Below are the code and all the weights of a small trained network. Each question names an input and a target symbol and asks about switching units off, where a switched-off unit gives its printed mean instead of its output.

import numpy as np


def w(rows, s, z=0):
    codes = np.array(rows[::2]) - 128.0
    scale = np.full(codes.shape[1], s)
    scale[-1] = z or s
    return codes * scale


def f(y):
    return y / 2 * (1 + np.tanh(0.7978845608 * (y + 0.044715 * y**3)))


def softmax(a):
    e = np.exp(a - a.max(-1, keepdims=True))
    return e / e.sum(-1, keepdims=True)


def log_softmax(a):
    a = a - a.max(-1, keepdims=True)
    return a - np.log(np.exp(a).sum(-1, keepdims=True))


def net(x, mask):
    ids = ['ΔΨβεζξπτφω'.index(c) for c in x.split()]
    T = len(ids)
    res = E[ids] + P[:T]
    r = res
    for j in range(3):
        rows = slice(3 * j, 3 * j + 3)
        q, k, v = (r @ M[0][rows].T for M in (Q, K, V))
        z = softmax(np.where(np.tri(T) > 0, q @ k.T / 3**0.5, -1e9)) @ v
        o = O[0][rows]
        res = res + np.where(mask[j], z, o[:, -1]) @ o[:, :-1]
    y = f(res @ A[0][:, :-1].T + A[0][:, -1])
    res = res + np.where(mask[3:11], y, B[0][:, -1]) @ B[0][:, :-1]
    return log_softmax(res[-1] @ U[:, :-1].T + U[:, -1])


Q, K, V, O, A, B = {}, {}, {}, {}, {}, {}
E = w([
[154,231,141],'Δ',
[118,193,118],'Ψ',
[84,171,126],'β',
[92,221,125],'ε',
[14,156,159],'ζ',
[149,5,127],'ξ',
[140,132,144],'π',
[192,63,116],'τ',
[94,19,144],'φ',
[244,104,100],'ω',
],0.014)
P = w([
[90,119,6],'0',
[125,63,66],'1',
[116,122,94],'2',
[122,134,111],'3',
[124,132,126],'4',
[132,136,139],'5',
[133,136,154],'6',
[138,134,168],'7',
[142,134,181],'8',
[146,133,194],'9',
[152,131,208],'10',
[159,130,221],'11',
[159,125,238],'12',
[176,130,246],'13',
],0.015)
Q[0] = w([
[149,122,138],'head 0',
[137,120,119],'head 0',
[106,116,105],'head 0',
[68,152,137],'head 1',
[153,17,96],'head 1',
[75,166,128],'head 1',
[148,41,78],'head 2',
[140,4,115],'head 2',
[60,184,167],'head 2',
],0.023)
K[0] = w([
[135,122,167],'head 0',
[138,118,135],'head 0',
[126,121,90],'head 0',
[196,130,187],'head 1',
[130,154,38],'head 1',
[165,142,204],'head 1',
[100,113,37],'head 2',
[135,141,4],'head 2',
[179,104,196],'head 2',
],0.019)
V[0] = w([
[181,109,110],'head 0',
[177,111,229],'head 0',
[84,123,139],'head 0',
[90,9,149],'head 1',
[53,151,91],'head 1',
[242,175,170],'head 1',
[194,7,101],'head 2',
[97,136,106],'head 2',
[13,80,186],'head 2',
],0.012)
O[0] = w([
[104,126,151,109],'head 0',
[79,155,72,83],'head 0',
[158,136,118,152],'head 0',
[181,191,95,189],'head 1',
[49,158,124,192],'head 1',
[153,41,151,7],'head 1',
[233,170,158,116],'head 2',
[93,150,119,159],'head 2',
[148,143,9,194],'head 2',
],0.014,0.011)
A[0] = w([
[141,99,229,194],'neuron 0',
[138,215,101,141],'neuron 1',
[84,161,214,127],'neuron 2',
[85,76,254,83],'neuron 3',
[170,157,210,122],'neuron 4',
[153,168,213,125],'neuron 5',
[98,146,67,4],'neuron 6',
[141,102,238,188],'neuron 7',
],0.0095,0.012)
B[0] = w([
[170,200,170,160],'neuron 0',
[165,50,86,253],'neuron 1',
[26,198,130,152],'neuron 2',
[58,1,131,151],'neuron 3',
[123,36,154,173],'neuron 4',
[155,74,150,170],'neuron 5',
[222,33,190,169],'neuron 6',
[138,233,197,162],'neuron 7',
],0.008,0.02)
U = w([
[96,66,162,142],'Δ',
[79,147,128,133],'Ψ',
[83,185,87,173],'β',
[72,95,110,67],'ε',
[90,66,38,159],'ζ',
[172,13,127,64],'ξ',
[110,179,145,181],'π',
[147,177,172,147],'τ',
[143,255,74,96],'φ',
[120,82,188,2],'ω',
],0.0085,0.0066)

Each question gives the input, a string of symbols that net reads in full, and the target symbol t.
The units are the heads (3 rows each of Q, K, V and O) and the neurons (one row each of A and B). Each row of codes is followed by its name. A weight is (code - 128) times the scale printed after its matrix; where a second scale follows, it is the last column's (O, A, B and U).
mask holds one flag per unit, heads first, then neurons. A switched-off unit (its flag False) gives its mean, the last column of its rows in O or B, instead of its output. The means were averaged over made-up inputs and are rounded, as every weight is.
A unit's drop is (log p(t) with every unit on - log p(t) with that unit switched off) / (log p(t) with every unit on - log p(t) with every unit switched off).
The circuit of an input: a set's keep is (log p(t) with only the set's units on - log p(t) with every unit switched off) / (log p(t) with every unit on - log p(t) with every unit switched off). Starting from all 11 units, units are removed one at a time, each time the one whose removal leaves the highest keep (on an exact tie, the one counted first), for as long as the keep stays at least 0.8.
units of the circuit, in order: the units of the circuit, biggest drop first
unit that matters most: the unit with the biggest drop
k most important neurons: the k neurons with the biggest drops, biggest first
heads that matter: for each layer, one digit per head in row order, 1 if its drop is at least 0.15 and else 0, layers parted by /
input ω τ Δ ζ ζ ζ ω ξ β ζ τ τ φ φ, target ω: units of the circuit, in order => neuron 3; head 2; neuron 7
input τ β φ ζ ω β π τ ε ζ β, target ζ: units of the circuit, in order => head 2
input ζ ζ ξ ζ β ζ ζ β ε Δ ξ τ ζ, target τ: 3 most important neurons => neuron 7; neuron 1; neuron 0
input Δ τ β ζ ζ ξ, target Δ: units of the circuit, in order => head 1; head 2
input ζ Ψ ζ ζ ζ π φ ζ ε, target ζ: units of the circuit, in order => head 2; neuron 1
input ε ζ π ζ τ φ, target ε: units of the circuit, in order => head 2; head 1; neuron 2
input ξ ζ ξ φ, target ξ: units of the circuit, in order => head 2; neuron 4; neuron 5
input β Δ ζ τ τ ξ ζ τ β, target τ: 2 most important neurons => neuron 7; neuron 1
input ζ ζ φ Δ ω ζ, target ω: 2 most important neurons => neuron 3; neuron 7
input ξ ξ ζ Δ ξ τ Δ Ψ φ β, target φ: heads that matter => 101
input φ ω τ ζ ζ τ ω ζ ζ φ ζ, target φ: units of the circuit, in order => head 2; neuron 4
input ξ ζ φ, target ξ: units of the circuit, in order => head 2; neuron 4; head 0
input ω Ψ ξ ξ ζ τ ζ ξ φ τ β ζ ξ, target ω: heads that matter => 011
input ε ζ ζ ξ ζ β τ ζ ω φ, target ε: unit that matters most => neuron 3
input β φ ζ ζ Ψ τ, target β: heads that matter => 011
input τ ζ φ ζ τ ω Δ ξ τ β ζ ξ, target τ: heads that matter => 001
input ξ ξ ζ β ζ Δ, target Ψ: heads that matter => 011
input ζ φ ζ ζ ζ Ψ, target ζ: heads that matter => 001
input ξ ξ ε, target ξ: 2 most important neurons => neuron 1; neuron 4
input ζ ζ ζ ζ ζ ζ τ ε, target τ: unit that matters most => head 2
input ξ ζ ζ ζ ζ ε ζ ζ ζ ω, target ξ: 3 most important neurons => neuron 1; neuron 4; neuron 5
input φ β τ ζ, target τ: heads that matter => 111
input ξ ξ ω ζ, target ω: 2 most important neurons => neuron 3; neuron 4
input φ π ζ ξ, target φ: heads that matter => 010
